Below is a small trained network, with its code and all its weights. Each question gives an input and a class and asks what happens when units are switched off, that is, made to give their printed mean instead of their output.

import numpy as np


def w(rows, s, z=0):
    codes = np.array(rows[::2]) - 128.0
    scale = np.full(codes.shape[1], s)
    scale[-1] = z or s
    return codes * scale


def f(y):
    return y / 2 * (1 + np.tanh(0.7978845608 * (y + 0.044715 * y**3)))


def log_softmax(a):
    a = a - a.max(-1, keepdims=True)
    return a - np.log(np.exp(a).sum(-1, keepdims=True))


def net(x, mask):
    res = np.array(x, float).reshape(1, 4) / 4 @ E
    y = f(res @ A[0][:, :-1].T + A[0][:, -1])
    res = res + np.where(mask, y, B[0][:, -1]) @ B[0][:, :-1]
    return log_softmax(res[-1] @ U[:, :-1].T + U[:, -1])


A, B = {}, {}
E = w([
[75,1,209,161],'x0',
[101,107,75,6],'x1',
[197,35,57,190],'x2',
[165,136,64,93],'x3',
],0.0082)
A[0] = w([
[184,108,177,223,213],'N0',
[112,83,80,89,157],'N1',
[152,175,9,115,176],'N2',
[77,141,158,106,236],'N3',
[144,22,174,153,22],'N4',
[88,161,134,66,213],'N5',
[180,135,172,199,224],'N6',
[132,153,115,159,122],'N7',
[220,215,124,35,254],'N8',
[117,81,107,141,12],'N9',
[205,150,53,165,189],'N10',
[91,16,147,122,131],'N11',
],0.013,0.0054)
B[0] = w([
[75,111,120,148,198],'N0',
[165,85,52,55,170],'N1',
[97,80,11,83,227],'N2',
[119,170,62,162,188],'N3',
[148,99,59,90,179],'N4',
[112,203,58,139,199],'N5',
[70,132,184,166,184],'N6',
[143,105,148,157,136],'N7',
[66,98,36,138,254],'N8',
[210,123,87,137,131],'N9',
[86,66,115,126,203],'N10',
[144,54,41,92,200],'N11',
],0.011,0.014)
U = w([
[110,127,140,153,73],'0',
[161,95,157,79,6],'1',
[105,151,253,184,130],'2',
[51,129,142,92,232],'3',
[153,221,178,126,2],'4',
],0.012,0.0067)

Each question gives the input, the list of numbers given to net, and the class t.
The units are the neurons (one row each of A and B). Each row of codes is followed by its name. A weight is (code - 128) times the scale printed after its matrix; where a second scale follows, it is the last column's (A, B and U).
mask holds one flag per neuron, in row order. A switched-off neuron (its flag False) gives its mean, the last column of its row in B, instead of its output. The means were averaged over made-up inputs and are rounded, as every weight is.
A unit's drop is (log p(t) with every unit on - log p(t) with that unit switched off) / (log p(t) with every unit on - log p(t) with every unit switched off).
The circuit of an input: a set's keep is (log p(t) with only the set's units on - log p(t) with every unit switched off) / (log p(t) with every unit on - log p(t) with every unit switched off). Starting from all 12 units, units are removed one at a time, each time the one whose removal leaves the highest keep (on an exact tie, the one counted first), for as long as the keep stays at least 0.8.
circuit, biggest first: the units of the circuit, biggest drop first
k most important neurons: the k neurons with the biggest drops, biggest first
drop of u: that unit's drop, to one decimal
input [1,-6,-8,-2], class 2: circuit, biggest first => [N2 N8 N11]
input [-4,-1,-4,-6], class 0: circuit, biggest first => [N2 N10 N0]
input [2,-3,-1,-8], class 2: circuit, biggest first => [N2 N8 N6]
input [-1,1,6,3], class 1: 2 most important neurons => [N8 N5]
input [0,0,8,0], class 1: 4 most important neurons => [N8 N5 N3 N9]
input [1,-5,-3,7], class 2: 2 most important neurons => [N2 N11]
input [-2,2,3,-7], class 2: 2 most important neurons => [N2 N8]
input [2,-8,5,-7], class 2: drop of N8 => 0.4
input [5,-6,-7,2], class 2: drop of N2 => 0.2
input [4,6,0,0], class 1: drop of N8 => 0.3
input [7,4,1,-5], class 1: drop of N9 => 0.0
